Here is a tiny trained network, its code and every weight. The questions are about switching its units off for an input and a target symbol, where a switched-off unit gives its printed mean instead of its output.

import numpy as np


def w(rows, s, z=0):
    codes = np.array(rows[::2]) - 128.0
    scale = np.full(codes.shape[1], s)
    scale[-1] = z or s
    return codes * scale


def softmax(a):
    e = np.exp(a - a.max(-1, keepdims=True))
    return e / e.sum(-1, keepdims=True)


def log_softmax(a):
    a = a - a.max(-1, keepdims=True)
    return a - np.log(np.exp(a).sum(-1, keepdims=True))


def net(x, mask):
    ids = ['αβγδζθλμξπσφψ'.index(c) for c in x.split()]
    T = len(ids)
    res = E[ids] + P[:T]
    u = 0
    for l in range(3):
        r = res
        for j in range(2):
            rows = slice(4 * j, 4 * j + 4)
            q, k, v = (r @ M[l][rows].T for M in (Q, K, V))
            z = softmax(np.where(np.tri(T) > 0, q @ k.T / 4**0.5, -1e9)) @ v
            o = O[l][rows]
            res = res + np.where(mask[u + j], z, o[:, -1]) @ o[:, :-1]
        u += 2
    return log_softmax(res[-1] @ U[:, :-1].T + U[:, -1])


Q, K, V, O = {}, {}, {}, {}
E = w([
[135,92,122,138,80,120],'α',
[117,147,96,130,74,182],'β',
[154,175,110,147,80,94],'γ',
[217,119,157,151,172,80],'δ',
[179,154,87,129,105,45],'ζ',
[159,169,101,113,135,142],'θ',
[197,175,146,163,134,142],'λ',
[155,155,165,162,66,116],'μ',
[88,69,124,131,124,61],'ξ',
[54,3,187,147,170,119],'π',
[143,105,138,42,131,104],'σ',
[185,129,216,82,76,253],'φ',
[42,210,96,96,180,162],'ψ',
],0.016)
P = w([
[193,3,80,96,94,153],'0',
[188,62,96,65,138,139],'1',
[109,88,157,59,106,112],'2',
[107,112,152,64,156,123],'3',
[76,157,174,81,174,138],'4',
[91,137,169,87,177,141],'5',
[149,118,181,115,176,94],'6',
],0.006)
Q[0] = w([
[212,104,81,81,91,145],'L0H0',
[68,180,2,96,93,162],'L0H0',
[112,157,154,102,228,96],'L0H0',
[79,62,96,167,187,144],'L0H0',
[50,203,110,83,129,125],'L0H1',
[88,125,143,93,224,79],'L0H1',
[15,59,93,49,134,210],'L0H1',
[127,84,68,198,202,58],'L0H1',
],0.0069)
K[0] = w([
[206,169,243,47,105,198],'L0H0',
[104,73,77,17,102,124],'L0H0',
[78,177,98,154,187,137],'L0H0',
[163,65,33,111,132,46],'L0H0',
[99,86,139,146,234,101],'L0H1',
[85,114,129,34,90,105],'L0H1',
[71,57,239,71,139,193],'L0H1',
[119,253,178,211,27,118],'L0H1',
],0.0063)
V[0] = w([
[143,160,100,222,169,76],'L0H0',
[85,162,177,109,152,89],'L0H0',
[129,160,174,213,104,118],'L0H0',
[2,184,93,195,124,102],'L0H0',
[47,155,189,229,123,102],'L0H1',
[38,143,179,82,189,161],'L0H1',
[89,101,54,90,144,144],'L0H1',
[198,105,194,70,107,106],'L0H1',
],0.0073)
O[0] = w([
[159,96,105,141,90,155,30],'L0H0',
[156,121,138,105,209,119,112],'L0H0',
[172,93,153,159,119,155,68],'L0H0',
[185,126,82,115,159,176,1],'L0H0',
[169,79,73,108,138,141,23],'L0H1',
[154,130,85,92,254,115,134],'L0H1',
[69,131,63,81,147,150,148],'L0H1',
[86,143,185,125,149,57,217],'L0H1',
],0.0081,0.008)
Q[1] = w([
[115,174,99,129,124,82],'L1H0',
[104,72,129,66,184,101],'L1H0',
[115,146,201,79,126,131],'L1H0',
[207,84,95,154,133,92],'L1H0',
[28,163,110,70,132,85],'L1H1',
[122,101,137,83,58,166],'L1H1',
[188,150,80,90,110,255],'L1H1',
[168,101,110,189,107,133],'L1H1',
],0.0095)
K[1] = w([
[169,255,90,171,175,111],'L1H0',
[35,162,79,143,178,137],'L1H0',
[162,143,219,192,187,114],'L1H0',
[152,89,63,147,131,91],'L1H0',
[92,152,155,138,201,168],'L1H1',
[174,154,104,77,122,101],'L1H1',
[210,232,54,86,73,63],'L1H1',
[175,97,128,152,43,155],'L1H1',
],0.0079)
V[1] = w([
[112,125,93,46,65,76],'L1H0',
[231,192,155,124,191,132],'L1H0',
[46,55,228,106,209,211],'L1H0',
[70,172,165,95,45,184],'L1H0',
[83,31,132,212,191,51],'L1H1',
[145,254,137,25,166,85],'L1H1',
[210,144,207,118,147,158],'L1H1',
[166,108,224,87,110,77],'L1H1',
],0.0056)
O[1] = w([
[65,129,32,124,26,131,198],'L1H0',
[174,113,190,80,103,184,61],'L1H0',
[62,108,119,176,220,85,254],'L1H0',
[94,216,105,144,185,136,248],'L1H0',
[87,39,49,70,45,235,204],'L1H1',
[139,148,93,111,208,105,238],'L1H1',
[91,166,172,82,112,123,94],'L1H1',
[94,89,212,193,117,3,250],'L1H1',
],0.0052,0.007)
Q[2] = w([
[64,114,126,143,132,22],'L2H0',
[128,105,154,89,113,122],'L2H0',
[129,110,53,50,95,90],'L2H0',
[45,156,200,128,184,2],'L2H0',
[103,205,103,172,37,193],'L2H1',
[91,125,53,160,102,138],'L2H1',
[244,79,102,133,162,196],'L2H1',
[215,163,76,209,138,113],'L2H1',
],0.0073)
K[2] = w([
[154,201,107,25,145,61],'L2H0',
[190,74,181,129,146,110],'L2H0',
[168,163,122,30,127,171],'L2H0',
[117,124,112,77,248,88],'L2H0',
[105,15,98,139,121,2],'L2H1',
[123,82,4,133,75,122],'L2H1',
[233,172,60,172,46,94],'L2H1',
[158,160,74,227,186,71],'L2H1',
],0.0059)
V[2] = w([
[182,65,165,2,169,102],'L2H0',
[138,98,127,208,122,88],'L2H0',
[189,53,157,50,119,114],'L2H0',
[147,23,206,102,103,58],'L2H0',
[189,83,114,202,180,210],'L2H1',
[100,144,64,216,128,39],'L2H1',
[176,107,186,98,183,221],'L2H1',
[101,113,131,223,172,213],'L2H1',
],0.0062)
O[2] = w([
[171,90,81,106,150,20,132],'L2H0',
[78,114,119,203,137,166,122],'L2H0',
[144,111,133,150,117,1,85],'L2H0',
[138,100,128,187,103,70,155],'L2H0',
[68,99,186,167,89,160,7],'L2H1',
[160,65,147,92,68,159,177],'L2H1',
[69,181,160,128,132,100,60],'L2H1',
[46,143,150,153,82,215,97],'L2H1',
],0.0084,0.017)
U = w([
[102,143,99,105,96,101,3],'α',
[136,186,71,116,140,165,167],'β',
[139,223,94,108,59,88,85],'γ',
[214,95,172,174,175,77,36],'δ',
[175,183,92,67,41,79,48],'ζ',
[193,199,85,101,146,127,205],'θ',
[178,190,156,181,146,102,146],'λ',
[182,167,186,129,102,97,135],'μ',
[168,100,27,137,144,119,167],'ξ',
[67,54,122,130,219,133,123],'π',
[218,144,74,58,188,2,121],'σ',
[24,248,187,197,226,14,124],'φ',
[197,203,127,24,223,151,50],'ψ',
],0.0061,0.0044)

Each question gives the input, a string of symbols that net reads in full, and the target symbol t.
The units are the heads (4 rows each of Q, K, V and O). Each row of codes is followed by its name. A weight is (code - 128) times the scale printed after its matrix; where a second scale follows, it is the last column's (O and U).
mask holds one flag per head, layer by layer. A switched-off head (its flag False) gives its mean, the last column of its rows in O, instead of its output. The means were averaged over made-up inputs and are rounded, as every weight is.
A unit's drop is (log p(t) with every unit on - log p(t) with that unit switched off) / (log p(t) with every unit on - log p(t) with every unit switched off).
The circuit of an input: a set's keep is (log p(t) with only the set's units on - log p(t) with every unit switched off) / (log p(t) with every unit on - log p(t) with every unit switched off). Starting from all 6 units, units are removed one at a time, each time the one whose removal leaves the highest keep (on an exact tie, the one counted first), for as long as the keep stays at least 0.8.
units of the circuit, in order: the units of the circuit, biggest drop first
most important unit: the unit with the biggest drop
which heads matter: for each layer, one digit per head in row order, 1 if its drop is at least 0.15 and else 0, layers parted by /
input σ ξ ξ ξ, target ξ: units of the circuit, in order : (L1H1 L0H1 L1H0 L2H1)
input σ σ φ ξ β, target φ: units of the circuit, in order : (L1H0 L0H0 L0H1)
input μ ψ δ φ σ α, target φ: which heads matter : 00 / 11 / 01
input φ σ ζ, target φ: units of the circuit, in order : (L1H1)
input σ σ θ β φ φ ζ, target φ: which heads matter : 00 / 00 / 01
input ζ θ φ ψ φ ψ γ, target ψ: which heads matter : 00 / 01 / 10
input α ξ δ ψ θ, target ψ: units of the circuit, in order : (L2H0 L1H1)
input μ σ α σ μ, target σ: which heads matter : 00 / 00 / 11
input σ μ ξ ξ π λ ξ, target π: which heads matter : 00 / 01 / 01
input π β β, target β: which heads matter : 00 / 01 / 11
input σ δ φ σ λ, target φ: which heads matter : 00 / 11 / 00
input γ α ψ σ, target ψ: which heads matter : 01 / 01 / 11
input σ σ ζ σ α, target σ: units of the circuit, in order : (L2H1 L2H0)
input φ σ μ, target φ: units of the circuit, in order : (L1H1 L0H1)
input μ φ φ μ δ, target φ: units of the circuit, in order : (L2H1)
input ξ γ π σ π, target σ: which heads matter : 11 / 10 / 10
input μ σ γ γ φ σ β, target φ: units of the circuit, in order : (L2H1 L1H0 L1H1)
input λ σ φ ψ γ β, target ψ: units of the circuit, in order : (L2H0 L1H1 L0H0)
input σ λ ψ σ ψ σ δ, target ψ: units of the circuit, in order : (L2H0 L1H1)
input β ξ ψ ξ ζ, target ψ: most important unit : L2H0
input σ σ φ β σ σ ψ, target ψ: units of the circuit, in order : (L2H0 L1H1 L0H1)
input δ β σ φ ξ, target φ: which heads matter : 00 / 10 / 01
input σ ζ ψ ψ, target ψ: which heads matter : 00 / 00 / 10
input λ σ γ δ μ ψ ξ, target ψ: which heads matter : 00 / 01 / 10
input ψ γ ψ φ, target ψ: which heads matter : 01 / 01 / 10
input ξ σ β, target σ: which heads matter : 10 / 00 / 11
input γ φ σ, target φ: most important unit : L1H0
